Both labels of each row
[  10   -2  -11    5   12    1    5   54   14    8  -62   -3  -30  -28
  -11    6    4  -11   63  -14  -42   21   13 -104  -19  -13  -16    5
   27  -12  -21  -12   -7   46]
rizi + P
[  3  -1 -15   0 -19  -9  -6  -3   5   8 -81  16 -15  14   1   9   5  -5
  14  -4 -14   1   8 -44  32 -11 -43  -1  22  -3 -25  25  -6  52]
rizi + J
[ -6   4 -17   3   3  -9   2 -55   6 -17 -61  19  10  -9  -6  13   9   9
   7   2   2  -9  19  16  24  16 -27   2   0  -8 -25   7  -6  14]
Duku + J
[ -9   7 -29  -4 -16 -31  -4  45  16   4 -73  12 -13 -16   2 -17   2  -4
 -14   6  19 -31   8  40  26  -8 -37  -1  13  -2 -45 -15  -2  20]
Duku + C
[-25  -1 -33  -1 -18 -41  -5  81   2  -8 -58 -11  -9 -24  -7  -7   6  -1
 -18  11 -14 -39 -12  62   4 -10 -34  16  -6  -9 -41 -14 -17 -19]
Duku + C
[ -1  -1  12   8  20  -1   3 -50   0   6 -48  18  -2  -7  -4   8  16   4
   6  -5 -19   7  31 -70  13  -9 -53 -13  15  11 -19  19  -1  49]
rizi + J
[ 10  -1   6   0  -4   7   2 -57 -33 -12  70  -3  27  20   1  14   2   0
  -4   0  -1 -23  -8  24 -46  17  43  12  25 -14  32   5 -20  -4]
Firo + J
[  3  -3   0   1  30 -49   8  22  32  -4 -92  24 -23 -49  -5   0   8   1
  33   2 -17   1  16 -86  -4  -7 -37 -17  32  -4 -30  -7  -2  40]
rizi + J
[ -7  -3 -11  -5  25 -17   7  11  35   9 -56   7 -46 -51 -12 -15   9  -1
  28  -2   7  34  13 -95  29 -16 -10 -24  14   1 -24 -16   8  16]
rizi + E
[  3   1  -2  -8 -18 -22   3 -69 -12  -7  48 -10  19  32   2  10   9   2
 -60   6  29 -31  -5  27  12  12  20   2  13   6  19  35 -24 -12]
Firo + S
[-20   5 -27  -4 -27 -37  -2  70  12  -3 -88   5  -8 -11   0 -15  -2   0
 -13   4   0 -39  -2  40  18  -9 -50  20  -2  -3 -49 -10   0   4]
Duku + C
[  6  -2   1   1   7  -2   5 -53 -21 -17  74 -10  26  -2  -1  11   5   2
 -12  11  -3 -29  -7  33 -58  12  36  12  20   2  28   5 -25 -16]
Firo + J
[-13   3 -12  -3 -15 -11   0 -57  -2  -8 -47  15  10  16  -2   8  14   2
 -13   9   6 -16  11  44  33   9 -24   5   8  -1 -17  22 -11  16]
Duku + J
[ -1  -2  -7  -5 -18   2   0 -33 -18 -13  70 -11  16  20   3   7   0  -2
 -25   7  16 -19 -16  43 -16  14  39  10  -1 -10  31   6  -4 -29]
Firo + J
[-25   8   4   2  13 -26   4 -53   4 -30 -84  22  20 -19  -6  -1  13  14
   8   4 -13 -10  16 -36  14  16 -51  -8 -17  -3 -43   5   7  12]
Duku + J
[-16  -1 -22   3  14 -23  -2  -3  11   2 -72   5 -16 -29 -10   9  14   1
  -2   1 -26 -10  17 -30  25 -17 -46  -4  10   1 -35  11 -19  25]
rizi + C
[   7   -5   -7    0    3  -12    4   13    9   11  -63    6  -23    3
   -5   11    7   -4   21   -2  -17   20    6 -104   15  -10  -20  -13
   17   -5   -8   12    1   40]
rizi + J
[ -5   4  -3  -5 -31  23  -2  33 -30 -12  76 -30  25  26   9 -10  -5   0
 -15   3   2  -8 -33  23 -44  16  30  21 -43  -9  27 -20  10 -54]
Firo + E
[-36   3 -19   2 -24 -13  -8  16 -21 -12 -48 -23   8  -4  -3  -4  15  14
 -36  -1 -32 -16 -16   4  33  -3 -51  16 -45  -6 -25  14 -10 -41]
Duku + E
[-13   6  -7  -2 -27 -28  -1 -39  -8  -6 -19  18  13  36   6  -3  11   7
 -59   6  27 -30  -9  24  34   6 -28 -11  -9   1 -10  23   1  -3]
Duku + S
[  2   0  -3  -4 -12   6  -1 -38 -28 -14  91 -21  30  20  11   3   1   1
 -20  10  -4 -27 -16  47 -48  14  37  19  12  -6  34   1 -21 -25]
Firo + J
[  9   4   7   2   6 -20  -2  26  10  10 -52  19   3 -21   2 -19   2  -2
   5   2  -1 -11  20 -34 -14 -14 -43 -36  24  10 -31 -18  16  52]
rizi + C
[  2  -1   6  -3 -15  -3  -4 -24 -30  -4  81 -15  28  36   4   9  -1  -1
 -38   1   8 -22 -16  10 -32   8  19  -1  -3  14  35  12 -12 -15]
Firo + S
[-30  -3 -11   3 -10  -1 -12  59 -10  -6 -58  -8  -6  -7  -4  -9   4   8
   0  -6 -28  13 -11 -52  14  -7 -40   8 -40  -3 -32 -11  13 -13]
rizi + E
[  -7   -4   19   13   11   15    0  -22  -11    2  -35    0   -4    1
   -8    6   14    8    9  -12  -48   30   11 -104    6   14  -45  -13
  -18   12   -4   17    7   28]
rizi + E
[   0   -3  -21   -8  -11  -12    4   -5   21    5 -104   20  -26   13
    0    4   11   -3   31  -10    1   22   13 -104   45   -4  -35  -34
   13  -15  -24   16   11   53]
rizi + S
[ 10  -3  -2   1  17   5   2 -61   4   4 -59  22  -2   7  -6  14  14  -2
  24  -2 -17  11  26 -71  21  -4 -33  -4  35  -1 -13  22  -5  59]
rizi + J
[  0  -2  13   3  30 -21   5  24   7  -1 -23   4  -5 -28  -2 -21  -6   3
  11  -3  -7   9   6 -88 -35  -7 -25 -17   4   9 -15 -25  13  23]
rizi + C
[-25   0 -15  -1 -23   2 -11  38   1  -4 -82  -1  -6   3   4 -13   5   7
 -13  -4 -10   8 -10 -12  44  -6 -48   4 -38  -8 -38   0  12 -14]
Duku + E
[-32   9 -12  -4 -24 -35   1 -16   3 -21 -54  15  12   4   3 -21   7  11
 -42   5  35 -26  -1  61  34  14 -34  -6 -28   0 -31  -7   5 -20]
Duku + C
[-12  -6 -19   0  -8  10  -7  16 -26  10 101 -31  10  -4  -3   4  -2   0
 -55   5 -14 -21  -9 104 -31 -16  15  17   7  13  21  -1 -39 -45]
Firo + C
[-12  -1 -27  -2 -12  -2  -4  43   8  -6 -49  -4  -5 -26  -6  -4   4   2
   2   4 -13 -20   2  48  13  -9 -24  14   6  -7 -33 -12 -18  -9]
Duku + C
[-10   0  -7  -5  -6 -28   7 -48   8 -26 -89  21   0   1  -6  12  17   6
   6   1   4 -10  10 -18  33   9 -27  -6   4 -10 -26  17  -1  17]
Duku + J
[-13  -6 -28   1  -3  48  -6 -66 -15  -9  65 -13   1  -6  -4  11   5  -5
   3   7  -9  -1   0  76 -16   9  49  32  11 -15  23   0 -32 -35]
Firo + P
[  6  -5  -9  -3  -5  -4   7 -41 -10  -5  59  -9  18  12   2   9   9  -4
 -16   9  12 -25   0  31 -30   6  37   9  27   1  25   8 -24   1]
Firo + J
[ -2   1 -16  -1 -27 -38   4  -4  -2 -17 -54  -5  10  33   2   9   3   3
 -23   3   7 -22 -10 -13  17  12 -30   0 -12  -5 -20  18  -6   0]
Duku + S
[-11  -2   8   7  53 -21  -1  30  19   9 -38   3 -22 -62  -4 -23  11   3
   1  -1 -25   1  25 -87 -13 -32 -55 -20  21  21 -39 -22   2  29]
rizi + C
[ -6   1  -8   1 -23  38  -4  26 -33  -7  56 -28  22  10   2   2  -3  -4
  22   0 -30  -5 -18  35 -44  12  22  33 -26 -10  10 -17 -12 -32]
Firo + E
[   0   -2    8   -2   43  -22   11  -49   22    7  -25   19  -16  -30
   -9   -5    9   -1    8    1    5   14   26 -104   -7   -9  -20  -28
   30    8   -5   -2    6   44]
rizi + J
[ -7  -4  -3  -1 -13 -23  -6  88  -8  13 -13  -7  -5   6   0 -14  -6   3
 -24  -4  -9 -17 -12 -42  -8 -22 -35  -9  -8   9 -18  -9  15  10]
rizi + C
[ -7  -2 -20 -10 -27 -47   6  -6   6 -19 -36   0   4  25   2  16  15   1
  -9   3   8 -15 -21 -67   2  16  -3  -4   0 -26   4  16 -11  -1]
Duku + J
[ -16   -3   -2   -1   11  -36    1   61   24   14  -94   -1  -37  -36
  -12  -17    8   -1    1    0   -8   14    5 -104   38  -29  -44  -21
    2    2  -36   -6    5   21]
rizi + C
[  8  -2   1  -2  -1   2   3 -46 -14 -17  49   1  23   7   1  13   1  -1
   9   5   1 -21  -2  29 -50  20  38  17  22  -4  22   1 -19   2]
Firo + J
[-11   1 -13  -3 -16 -20   1 -49   1 -14 -61  14   7   1  -4  16  13   4
  -6   5  -5 -23  10  16  29   9 -26   5  11  -8 -20  23 -19  14]
Duku + S
[  -1   -3   -2    2   18  -17    6    0   -5   -8  -60    5  -12  -15
   -9    2   12   -2   47   -7   -1   17    3 -104  -17    0  -22   -5
   12   -3  -13   -4    0   36]
rizi + J
[  1 -10  -3   1  17 -29   2 -37  20  21 -46  17 -27  -4  -8  -1  12   2
 -22   0  15   4  28 -80  57 -25 -28 -36  35  11 -15  30  -5  52]
rizi + S
[ -4  -5  -3   1  23   8   6  29  -1  -4  15 -13  -4 -40  -4  -4   0  -2
  40  -4 -30   9  -7 -55 -59  -3  15   8   8  -5   1 -28 -22 -11]
Bega + P
[  6  -1   8   3  14  12  -1 -57   4   7 -52  23   1  10  -1   8  11  -4
  21  -5 -13  19  27 -84  20  -6 -30 -12  22  -1 -10  20   4  59]
rizi + J
[ 18  -2   2   5  28  16  -4 -57  11  21 -53  27 -17 -10  -4  12   9  -9
  21  -1 -15  13  42 -28  34 -15 -31  -8  37   7 -18  21  -9  96]
rizi + J
[ -9   2  -2   5  20  -7   3 -51  -1 -11 -40  14   1 -20  -9  10   8   1
  16   2 -17   0  19 -63  -4   2 -25  -7  23   0 -15  10 -10  27]
rizi + J
[ -1  -1  14   1 -16  -5  -4 -41 -33  -3  72 -13  25  31   2   9   8   2
 -45   4  -3 -33 -17  16 -24  10  14   4   5   8  31  20 -23 -16]
Firo + S
[  5  -4  -3   2 -11   5  -2 -36 -22  -1  79 -16  12  26   3  27   2  -4
 -31 -15   0 -22 -10  36 -12 -10  30  10   9   3  41  25 -29 -19]
Firo + J

Two labels a row
[-10  -7  36  -5  17  -2 -11 -25   3  11  46  18 -18   0 -39  14  -3  -6
  70  63 -10 -15  71  -2  14   2 -12  13   4 -27 -41   2  22  43]
W + nupum
[-11  -7  15 -17  11  -6 -14 -17  -4  27 -53  12   0 -27 -28  48   1  -4
 -16 -16  -7 -18  10   7   0   7 -17  -9  11 -29 -61  -8 -22  11]
W + Daged
[  0 -16  -9  -6  32  -9 -12 -35   4  35   0   5   7  -6 -35  14 -12  -9
  11  18 -18   3  13  -3  -3  -1  13  -4   9   0 -42 -12 -11  11]
W + Daged
[  3  -7   0  -8  15  -5  -9   2   6  11   9   5   1 -21 -21   4   6  -5
  -1  38 -16  -8   5   6  17   6  -6  -3  -8 -21 -56 -15 -26  18]
W + Daged
[-13 -13   1 -28  19   1  -8 -15   6  14  28   1  -5 -41   5 -24  11  14
  26  15  -7   7  54   6  -9  19  21   0  -8 -31 -62 -49 -11  -3]
R + nupum
[-10 -16  12 -26  30   0 -19 -12  -9  23  38  16 -11 -31 -23   9  -4  -3
  19  24  -1 -19  28   0   6   0  -3  -5   8 -26 -54   7   4  21]
W + nupum
[-12  -4  28 -22  15  14 -32 -55   5   6  40  16  -9 -23  -8   3  -3   1
  23  28  12 -16  37  -7 -22  22  26   5   0  -4 -49   5   9  -3]
W + nupum
[-20 -13  -1 -31  29   2 -20 -31  -9  30  40   4  -2 -28 -20 -26  -8  -5
  25  68  13 -15  43 -24 -24   7  17   3  -3 -22 -13   1  13  16]
W + nupum
[-13   4  16  14   5  10  -3 -46   3  -4  15  -4  -8  -4   1  -3  -8  -4
  16  34 -23 -22  68  -9  -9  25  29   6  -6  -5 -70  -5 -11   3]
W + nupum
[ -6  -8  -4  -4  13 -10  -9 -11  -1  27  26  11   6 -29 -37  16 -24 -12
   0  21  -2 -27  15  17  15  -9   0  -7  15 -46 -65  -9 -35  57]
W + Daged
[ -1  -5 -13  -2  39 -13 -19  -7  -9  29   0  10   1 -32 -37  22 -13   5
 -12  12 -19 -42   9   2  10 -17   1  -5  20 -28 -61  -8 -25  29]
W + Daged
[ -8  -8  14 -17  20   2 -28 -30  -3  18  16  21  -2   5 -22   5  -3   9
  -3  15  -4   3  13   0 -11  10  12   7  22 -10 -29  -6   7  -5]
W + nupum
[-18 -13  14  -7   7   0  -3 -38   4  18  57   2  -4 -17 -16 -12   0   0
  25  44  -4 -10  54   1 -19  19  34   2   6 -15 -36   8   6   3]
W + nupum
[-13   0   5 -35  33  -1 -12 -11 -11  53  21  11  -1 -56 -14   0  17  14
  -3  -8   8   7  -4   4   6  -9  19 -12  27 -58 -83  -5 -34  39]
W + Daged
[ -9 -13  16 -31  42   4 -25 -17   1  30  29  22  -5 -60 -18  -8   5   4
   9  32  -8 -11  23 -12   0   7   7  -9  -4 -15 -61  -5 -26  24]
W + nupum
[ -6  -4  -4 -33  37   5 -11  -6 -11  35  -2  10   2 -20 -12  13 -14  -2
   8   2  -9  29  -1   7  -5  -2   8   3  25 -24 -49  -7 -33  16]
W + Daged
[-13  -4 -12 -17  25   5  -5  -6  -4  35   8   6   8 -23  -3  17 -20   2
  11  27  -2  11   3 -10 -10  -7   8  -8  18 -28 -46   2 -25  40]
W + Daged
[ -6   1   6  10  24  13  -2  -3  -3  28  -1  52  -2 -16 -33  30 -16 -14
  -1   9 -20  32  29  -1  19  -8  -1  -3  24 -20 -72   0 -19  39]
W + Daged
[-12  -7   3   0  23   6  28 -17  -5  16   4  19  -2 -16 -30  21  -6  -8
   0  13 -17   0  19   1  29 -16 -14  16  18 -28 -71   6 -22  32]
W + Daged
[-15  -7  34 -21   7   3 -21 -35   3  21  28   9  -2  -9 -26   6  -5  -4
  29  31 -13 -16  35   5 -13  16  11   5 -12 -12 -16  -3   4 -10]
W + nupum

Both labels of each row
[ -5 -11 -40 -46  35   7  29  26  52 -40 -43 -12  30  13  -7  -9  62  19
  21 -35  10  54  23 -76  -9  -5 -18 -69  42  -7  36 -11  -9 -11]
<24> + <34>
[ 16 -27 -22 -35  30 -13  46  22 -14 -39 -20 -26  37  23   1 -10  58  14
  17 -31   6  41 -23 -69  -3  20 -29 -37   9   7 -16   7   2   1]
<24> + <34>
[ 23 -12 -41 -23  13   2  37  38  -4 -45 -17 -25  41   4 -24 -20 105  -2
  13 -17   8  22  18 -63 -17   6 -29 -44  14  32  -2 -99  -7  -7]
<24> + <23>
[ -4  -4 -32  -4   8  22 -33  10 -12  19 -32  -7  47   8 -20  19  25 -28
   9  -4   9  35  30 -52   3   3  20 -16   1  -4 127  -2  -1 -10]
<24> + <34>
[  12 -127  -58  -46   24   17   45    4    6  -47   -8    1   24    0
  -20   -8   68   26   45  -38    3   49   -4  -85  -13    1  -19  -34
   22    2  -30  -17   -8    1]
<24> + <34>
[  4 -18 -15  25  32  18  49   6 -16 -17 -10 -14   9  -8  -1  56  27  23
  37  -7   5  29  18 -62  -6 -18  22 -34  32   9 -10  -7  -7  -2]
<24> + <34>
[  7  -5 -47 -34  22  18  32  18   6 -23 -17  -8  29 -23 -11  -2  55  28
  14  50  23  32  15 -60 -12  -6   9 -57  15  17  -6  -3 -15   9]
<24> + <34>
[ 15 -40   0  -8  13  14  24 -17 -36   6   6 -25  25   8  25   1  19   7
   2 -22  -5  39  -5 -55  -8  19  -7 -26 -12 -17  14   2   2 -37]
<24> + <34>
[  0 -17 -24  -5  43  31  46  32 -23 -17 -19   0  23 -12  -1  -7  27 -31
  -1  -7  18  30   9 -61  39 -22   7 -39  28  43   4  -1  16   1]
<25> + <34>
[  1  17 -24  -6  30  30   6  29 -26  12  -5  30  20 -16   3   1  31 -28
  -1  12  20  35  37 -29  25 -23  -3 -27  50  46   9  24  -4  -4]
<25> + <34>
[  37    2    6  -20   17    9   20  -15  -46   13   -1   -6   15   38
   14   -1  -26   20  -13  -17  -16   15    7  -10    7   26 -118   -9
   44  -36  -22    0  -14  -23]
<16> + <34>
[ -4 -45 -49   6   5  -4  17  -1 -20 -29 -20 -17  25  -9  -8 -12  65 -13
  13 -14  31  32 -11 -54  22  44 -34 -23 -83  39  12   0  13  23]
<24> + <23>
[ 26  18 -48 -44  66   9  60  35  -9 -43 -19 -32  30   9  -4  -9  66  38
  10 -38   2  41  56 -87 -19  16   0 -41  32 -12 -15 -16  -4  -9]
<27> + <34>
[ 11   3 -34 -24  20 -19  46  18   7 -25   5 -16  23   7   1 -22  31   8
  20 -47 -15  45  -6 -37 -10  15 -19 -56  23 -35 -22  -8 -12  -3]
<27> + <34>
[ 10 -12  -2 -38  42 -30  54  25  -6 -14 -31 -42  -3   0 -20   5  46 -10
   7  -7  -4  14 -14 -13  -4  25 -44  -4 -26   6   4  -8  -6  11]
<24> + <23>
[  3   2 -54  -3  39  14  60  45 -40   3 -18  23  46  -2 -16   4  57  -1
 -18  -1   5  37  37 -77  10  -3  31 -50  85  56  -3   8  -4  16]
<25> + <34>
[ 27   3 -16 -25  19  44   9 -12  14 -19  -5 -29  34  36   3  14  41 -11
 -24 -21  -8  35   9 -26  12 -10  17 -33  56 -46  -9   8 -31  -2]
<16> + <34>
[ 18  18 -27 -31  23  28  56  36 -32 -18 -18 -11  27   3  12  -1  35   9
  -2 -20  -6  35  31 -66  -1  -7  15 -57  64  -3 -13 -12 -18 -11]
<25> + <34>
[-13  -2 -54 -18  20 -16  49  38 -34   1 -14  30  22 -14  -1  -2  38   2
  30  -9   5  23  32 -75  21 -19  16 -77  81  50  15  12   3  19]
<25> + <34>
[ -8 -22 -17 -25  -6 -39  17  -6  35 -35   0 -11 -15  -7  -4  -8   3   6
  30 -29  26  25  -1 -39 -25  12  -8 -10 -14 -20 -38  -4   6   4]
<24> + <34>
[-14 -24 -55 -14 -13 -33  54 -10  14  11 -21  -8   5 -22  20 -11  10  16
  38 -43  76  25  13 -81 -23 -12 -11 -51   6  19 -10 -17  -4  -6]
<24> + <34>
[  1 -36 -38 -43  21   1  12   9  21 -27   0 -15  13  -9 -20 -36  44  23
  20 -17   4  40  -2 -55 -16  17 -28 -23 -23 -48  13  -1   1   3]
<24> + <34>

Two labels a row
[  7  14  -8   6  18   0   4  10   5  12   0  -1   2   3  16 -29  -3  53
  -1  32  18   3 -12  15   1 -34 -20  -2 -95 -10  67 -25 -29  -6]
V + Z
[  0  50  18  -5  21  26  21  80  -3  -6 -30 -76 -69   8  35  -3   3  45
 -70 -11  37 -21  -2   9  -8 -13 -49 -18 -23  -7  78   1 -17 -35]
V + Z
[  6 -15   7  -5  -6 -19  -4   5   1 -27 -38   7   6  -6 -29  13   1 -11
 -29   6  -9   5  18   7   7  28 -18  -7  55  -4 -14  31   4  -1]
V + T
[ -8  -1   7 -10  -8  -2 -26   6   8 -11   5 -16 -17   6   4 -18   0  41
  11  13   2  -1  11   3  -7 -13 -24  -7  -4  -7  49  -5   7  16]
V + Z
[-13  -1   2 -15  -6 -11 -30 -14   6 -22 -28  25  -3  -2 -18 -10   0  19
 -10  40 -14  -9  -3  17   0   8 -12   7  17  -5  31  -3   7  22]
V + Z
[  0  -3   9  -3  16  -1   8   3  11 -16 -32   5  11   1 -38 -16   0   9
 -23  23   9  -3   1  13  -3   5 -29 -18 -12 -13  20   4 -20   3]
V + Z
[ -6  -2  -3   6 -12  -9 -27  -3   4   0   4  -1 -24   6 -12 -29   8  -9
  11  20  -8   1  -3   1   3 -20  -4  -3  36  -9  12   8   8  13]
L + Z
[-13 -22  -8  17 -22 -14 -31 -17  12  -4  33  -3 -60   4 -53 -32  -6   5
  39  11 -15   7   1  -3   6 -17  12  -8  46 -11  16   8  15  23]
L + Z
[ -6  -6   4  -2   7 -12 -14  -3   5 -29 -26   8  -3   2  -7 -12   1  17
 -14  37  -3   4   6  13   0   5 -19  -6   0  -7  40   1  -4  12]
V + Z
[-13 -25  -5 -13  -6 -10 -15 -13  12   0   3  23 -19   0 -48 -23  -5  47
  31  21  -5  14   9   7   2 -17 -36  -8 -26  -4  39   2   0  31]
V + Z
[-24  -5  -8  10  -3  -2 -15 -15  11  -1  18 -11 -21   9 -40 -39  -1  10
  25  27   1  -7  -4   2  -2 -17  15  -6   4  -9  26  -2   5  15]
L + Z
[ -5 -21  -5 -22 -20 -26 -29   1   3 -26 -24  22 -35  -5 -38  15  -3  28
  -6  17 -24  13  16   9   4  16 -21   1  46  -8   8  28  28  13]
V + T
[  6 -26 -15  -7 -14 -28 -27   3  -3  -8   1  20 -23  -5 -17  -4  -8  53
  19   6 -13  17   7   3   2  -7 -10   4 -32  -8  27  20  13  12]
V + T
[-16 -22   9 -23 -33 -18 -55   8  -1 -22  24 -18 -41   3  10 -16  -1  70
  26 -10  -8  11  30 -16 -11 -12 -17   6  16  -7  53  22  50  28]
V + T
[ 13  27   0  12  -9  10  -6  41  -2  22  16 -49 -25  14  35 -24  -5   7
 -18 -17  15 -14  -6 -13  -4 -34  -9  -6  10  -5  18  10  21 -14]
L + D
[ -6 -37   1 -12 -23 -22 -28 -14   2 -23  15  13  -3  -1 -30 -12  -4  44
  34   3 -14  10  18 -10  -2  -4  13   0 -32 -13  21  32  28  23]
V + T
[-37 -43  22 -29 -25 -12 -28 -11   7 -53 -17   5 -69  -4 -60  18   4  19
  12  -7 -17   8  35  -3  -7  37 -26 -11  55  -4  21  33   6  33]
V + G
[ -44   -4   14  -15  -18    1  -33    5    6  -31   17  -29 -102    4
  -13   -7    4   41    7   11   -2   -5   13    1   -4   10   -4   -5
   28  -12   64    0   12   23]
V + Z
[-10 -28 -13   6 -30 -15 -33 -22   6  11  48   2 -64   5 -45 -25  -9   6
  55  -7 -24   6   3 -12   4 -17  19   2  51 -10 -13  22  34  28]
L + T
